Here is a tiny trained network, its code and every weight. The questions are about switching its units off for an input and a target symbol, where a switched-off unit gives its printed mean instead of its output.

import numpy as np


def w(rows, s, z=0):
    codes = np.array(rows[::2]) - 128.0
    scale = np.full(codes.shape[1], s)
    scale[-1] = z or s
    return codes * scale


def norm(h):
    return h / np.sqrt((h * h).mean(-1, keepdims=True) + 1e-5)


def f(y):
    return y / 2 * (1 + np.tanh(0.7978845608 * (y + 0.044715 * y**3)))


def softmax(a):
    e = np.exp(a - a.max(-1, keepdims=True))
    return e / e.sum(-1, keepdims=True)


def log_softmax(a):
    a = a - a.max(-1, keepdims=True)
    return a - np.log(np.exp(a).sum(-1, keepdims=True))


def net(x, mask):
    ids = ['δεζλτφω'.index(c) for c in x.split()]
    T = len(ids)
    res = E[ids] + P[:T]
    r = norm(res)
    for j in range(2):
        rows = slice(3 * j, 3 * j + 3)
        q, k, v = (r @ M[0][rows].T for M in (Q, K, V))
        z = softmax(np.where(np.tri(T) > 0, q @ k.T / 3**0.5, -1e9)) @ v
        o = O[0][rows]
        res = res + np.where(mask[j], z, o[:, -1]) @ o[:, :-1]
    y = f(norm(res) @ A[0][:, :-1].T + A[0][:, -1])
    res = res + np.where(mask[2:10], y, B[0][:, -1]) @ B[0][:, :-1]
    return log_softmax(norm(res)[-1] @ U[:, :-1].T + U[:, -1])


Q, K, V, O, A, B = {}, {}, {}, {}, {}, {}
E = w([
[109,72,44,98,148],'δ',
[10,160,44,99,149],'ε',
[178,76,62,80,179],'ζ',
[158,145,19,91,120],'λ',
[119,110,12,147,200],'τ',
[115,91,74,29,146],'φ',
[103,77,62,60,252],'ω',
],0.0025)
P = w([
[149,136,253,193,70],'0',
[82,103,127,166,77],'1',
[59,96,121,146,103],'2',
[39,84,100,129,106],'3',
[171,186,155,67,197],'4',
[204,167,135,85,207],'5',
[170,167,90,90,220],'6',
[161,146,87,92,195],'7',
[120,151,44,88,168],'8',
[103,146,55,75,178],'9',
[86,136,42,87,190],'10',
],0.0024)
Q[0] = w([
[79,83,13,200,163],'head 1',
[96,23,24,34,77],'head 1',
[94,47,65,79,201],'head 1',
[68,36,24,74,155],'head 2',
[117,242,254,177,144],'head 2',
[138,154,125,49,152],'head 2',
],0.004)
K[0] = w([
[166,119,253,89,127],'head 1',
[138,169,178,195,163],'head 1',
[135,139,194,189,96],'head 1',
[165,125,218,166,101],'head 2',
[119,104,34,91,154],'head 2',
[128,99,112,164,59],'head 2',
],0.006)
V[0] = w([
[149,93,175,10,194],'head 1',
[107,138,85,216,254],'head 1',
[107,213,98,111,82],'head 1',
[240,117,106,174,97],'head 2',
[131,183,149,65,124],'head 2',
[177,206,116,103,171],'head 2',
],0.0057)
O[0] = w([
[145,103,212,42,129,124],'head 1',
[108,97,161,225,210,195],'head 1',
[78,115,55,99,154,100],'head 1',
[123,254,125,141,141,2],'head 2',
[89,114,130,79,115,78],'head 2',
[34,161,158,104,181,16],'head 2',
],0.006,0.0023)
A[0] = w([
[128,111,92,163,80,237],'neuron 1',
[147,253,119,110,127,254],'neuron 2',
[123,124,126,117,146,70],'neuron 3',
[145,128,99,114,162,118],'neuron 4',
[97,121,96,125,135,76],'neuron 5',
[88,50,64,143,134,205],'neuron 6',
[33,100,117,131,128,121],'neuron 7',
[92,170,192,104,120,74],'neuron 8',
],0.0061,0.001)
B[0] = w([
[190,119,193,89,156,162],'neuron 1',
[197,96,162,81,254,141],'neuron 2',
[190,140,99,124,101,131],'neuron 3',
[193,120,115,122,119,160],'neuron 4',
[140,145,134,116,146,143],'neuron 5',
[213,152,134,97,199,254],'neuron 6',
[153,219,166,46,239,154],'neuron 7',
[215,100,93,188,155,106],'neuron 8',
],0.0032,0.0044)
U = w([
[219,140,104,175,67,253],'δ',
[125,50,15,126,160,136],'ε',
[194,209,185,105,172,61],'ζ',
[89,235,73,89,153,105],'λ',
[94,171,106,254,152,98],'τ',
[110,141,130,47,38,110],'φ',
[114,74,232,145,128,109],'ω',
],0.0062,0.0048)

Each question gives the input, a string of symbols that net reads in full, and the target symbol t.
The units are the heads (3 rows each of Q, K, V and O) and the neurons (one row each of A and B). Each row of codes is followed by its name. A weight is (code - 128) times the scale printed after its matrix; where a second scale follows, it is the last column's (O, A, B and U).
mask holds one flag per unit, heads first, then neurons. A switched-off unit (its flag False) gives its mean, the last column of its rows in O or B, instead of its output. The means were averaged over made-up inputs and are rounded, as every weight is.
A unit's drop is (log p(t) with every unit on - log p(t) with that unit switched off) / (log p(t) with every unit on - log p(t) with every unit switched off).
The circuit of an input: a set's keep is (log p(t) with only the set's units on - log p(t) with every unit switched off) / (log p(t) with every unit on - log p(t) with every unit switched off). Starting from all 10 units, units are removed one at a time, each time the one whose removal leaves the highest keep (on an exact tie, the one counted first), for as long as the keep stays at least 0.8.
units of the circuit, in order: the units of the circuit, biggest drop first
unit that matters most: the unit with the biggest drop
which heads matter: for each layer, one digit per head in row order, 1 if its drop is at least 0.15 and else 0, layers parted by /
drop of u: that unit's drop, to one decimal
input ω δ δ, target ω: units of the circuit, in order : [head 1]
input δ τ λ ω, target δ: units of the circuit, in order : [head 2; head 1]
input τ τ ω, target τ: which heads matter : 10
input τ ω ε φ, target τ: which heads matter : 10
input ζ φ φ, target ζ: which heads matter : 01
input ζ ε ω, target ζ: units of the circuit, in order : [head 2; head 1]
input τ ε λ ζ τ τ δ ε λ, target τ: which heads matter : 11
input λ φ ω δ τ ε ε ζ ζ ω, target λ: which heads matter : 01
input ζ λ λ φ, target ζ: units of the circuit, in order : [head 2; neuron 2]
input τ δ ω ε λ ζ ζ ε δ τ, target τ: units of the circuit, in order : [head 1; head 2]
input δ τ ε, target δ: which heads matter : 01
input λ τ φ, target λ: drop of head 1 : 0.2
input ζ λ ε, target ζ: drop of neuron 2 : 0.5
input ω λ φ λ, target ω: drop of head 1 : 0.8
input φ ω ω ζ, target φ: unit that matters most : head 1
input φ ζ δ ε ζ ε δ, target φ: drop of neuron 6 : 0.1
